Below are the code and all the weights of a small trained network. Each question names an input and a class and asks about switching units off, where a switched-off unit gives its printed mean instead of its output.

import numpy as np


def w(rows, s, z=0):
    codes = np.array(rows[::2]) - 128.0
    scale = np.full(codes.shape[1], s)
    scale[-1] = z or s
    return codes * scale


def norm(h):
    return h / np.sqrt((h * h).mean(-1, keepdims=True) + 1e-5)


def f(y):
    return np.maximum(y, 0)


def log_softmax(a):
    a = a - a.max(-1, keepdims=True)
    return a - np.log(np.exp(a).sum(-1, keepdims=True))


def net(x, mask):
    res = np.array(x, float).reshape(1, 7) / 4 @ E
    u = 0
    for l in range(2):
        y = f(norm(res) @ A[l][:, :-1].T + A[l][:, -1])
        res = res + np.where(mask[u : u + 6], y, B[l][:, -1]) @ B[l][:, :-1]
        u += 6
    return log_softmax(norm(res)[-1] @ U[:, :-1].T + U[:, -1])


A, B = {}, {}
E = w([
[184,250,183,74],'x0',
[130,129,130,126],'x1',
[39,157,184,255],'x2',
[128,128,129,128],'x3',
[124,128,128,124],'x4',
[142,178,35,177],'x5',
[126,132,128,133],'x6',
],0.0053)
A[0] = w([
[240,149,124,21,114],'L0N0',
[192,76,84,172,197],'L0N1',
[183,179,21,194,192],'L0N2',
[215,187,2,134,5],'L0N3',
[154,126,196,44,158],'L0N4',
[46,46,152,140,130],'L0N5',
],0.0072,0.0019)
B[0] = w([
[115,255,208,181,253],'L0N0',
[186,94,125,129,196],'L0N1',
[118,155,90,74,220],'L0N2',
[37,113,153,84,207],'L0N3',
[183,145,134,112,212],'L0N4',
[95,143,158,76,208],'L0N5',
],0.0099,0.0053)
A[1] = w([
[199,127,224,115,113],'L1N0',
[90,249,182,222,32],'L1N1',
[80,172,109,47,210],'L1N2',
[33,139,2,191,5],'L1N3',
[154,110,144,113,21],'L1N4',
[160,233,103,149,29],'L1N5',
],0.0093,0.0025)
B[1] = w([
[125,30,142,184,213],'L1N0',
[165,67,86,63,254],'L1N1',
[150,84,72,228,242],'L1N2',
[254,231,176,197,183],'L1N3',
[95,106,172,138,132],'L1N4',
[45,31,61,119,202],'L1N5',
],0.0073,0.007)
U = w([
[153,31,160,119,69],'0',
[212,175,154,145,255],'1',
[143,119,21,138,135],'2',
[109,215,73,45,67],'3',
[2,109,164,165,95],'4',
],0.021,0.0048)

Each question gives the input, the list of numbers given to net, and the class t.
The units are the neurons (one row each of A and B). Each row of codes is followed by its name. A weight is (code - 128) times the scale printed after its matrix; where a second scale follows, it is the last column's (A, B and U).
mask holds one flag per neuron, layer by layer. A switched-off neuron (its flag False) gives its mean, the last column of its row in B, instead of its output. The means were averaged over made-up inputs and are rounded, as every weight is.
A unit's drop is (log p(t) with every unit on - log p(t) with that unit switched off) / (log p(t) with every unit on - log p(t) with every unit switched off).
The circuit of an input: a set's keep is (log p(t) with only the set's units on - log p(t) with every unit switched off) / (log p(t) with every unit on - log p(t) with every unit switched off). Starting from all 12 units, units are removed one at a time, each time the one whose removal leaves the highest keep (on an exact tie, the one counted first), for as long as the keep stays at least 0.8.
circuit, biggest first: the units of the circuit, biggest drop first
top k neurons: the k neurons with the biggest drops, biggest first
top k neurons in layer l: the k neurons of layer l with the biggest drops, biggest first
drop when u is switched off: that unit's drop, to one decimal
input [8,-4,1,5,6,-6,-3], class 0: top 4 neurons => [L1N0; L1N3; L1N5; L1N1]
input [2,-8,0,-6,-4,6,8], class 3: circuit, biggest first => [L0N2]
input [8,0,2,3,-8,-6,4], class 0: circuit, biggest first => [L1N0; L1N3]
input [5,-5,7,4,2,0,1], class 0: top 2 neurons in layer 1 => [L1N1; L1N2]
input [-1,4,7,4,1,4,-5], class 1: circuit, biggest first => [L1N3; L0N0]
input [1,6,-8,5,4,-8,-5], class 1: top 2 neurons in layer 0 => [L0N0; L0N4]
input [5,8,7,4,-4,-4,7], class 0: circuit, biggest first => [L1N1; L0N0]
input [0,-1,7,-3,5,7,0], class 1: top 3 neurons in layer 0 => [L0N0; L0N4; L0N5]
input [2,3,-8,1,8,8,2], class 3: top 4 neurons => [L0N0; L0N3; L1N0; L0N2]
input [5,4,-5,5,-3,3,-1], class 3: top 3 neurons in layer 1 => [L1N5; L1N3; L1N1]
input [6,-4,0,-1,0,7,7], class 3: top 4 neurons => [L1N0; L0N3; L0N2; L0N1]
input [-4,-8,3,-3,-1,3,-1], class 1: top 2 neurons => [L1N3; L0N0]
input [4,-5,8,-1,-2,7,5], class 2: top 2 neurons in layer 1 => [L1N5; L1N1]
input [4,8,8,-6,6,8,5], class 2: circuit, biggest first => [L1N1]
input [-7,1,7,7,5,1,7], class 1: circuit, biggest first => [L1N3; L1N5]
input [5,3,7,-6,-1,5,2], class 2: top 2 neurons in layer 1 => [L1N5; L1N1]
input [8,4,3,-3,-4,4,5], class 2: circuit, biggest first => [L1N5; L0N0]
input [-2,8,6,5,4,3,-2], class 1: circuit, biggest first => [L1N3; L0N0]
input [2,-8,2,-3,-4,4,4], class 2: top 2 neurons => [L1N2; L0N2]
input [-3,6,5,-4,-6,6,3], class 1: circuit, biggest first => [L1N3]
input [7,3,1,2,-4,-2,-3], class 0: top 2 neurons in layer 0 => [L0N2; L0N5]
input [1,-7,5,-4,5,3,6], class 2: top 2 neurons => [L1N5; L1N1]
input [1,-8,5,7,4,-3,3], class 0: top 3 neurons => [L0N3; L1N1; L0N0]
input [6,-6,5,5,-6,-1,-1], class 0: top 2 neurons => [L1N1; L0N2]
input [2,4,-8,-7,3,6,8], class 3: top 2 neurons => [L0N0; L0N3]
input [6,7,-4,5,-2,7,0], class 3: top 2 neurons => [L0N0; L0N3]
input [8,-6,5,-1,-6,8,2], class 2: top neuron => [L0N0]
input [8,-2,8,2,1,-7,3], class 0: top 2 neurons => [L1N1; L0N0]
input [-3,-6,4,4,-8,3,-2], class 1: top 2 neurons => [L1N3; L0N0]
input [-5,0,3,7,-2,2,-8], class 1: drop when L1N3 is switched off => 1.1
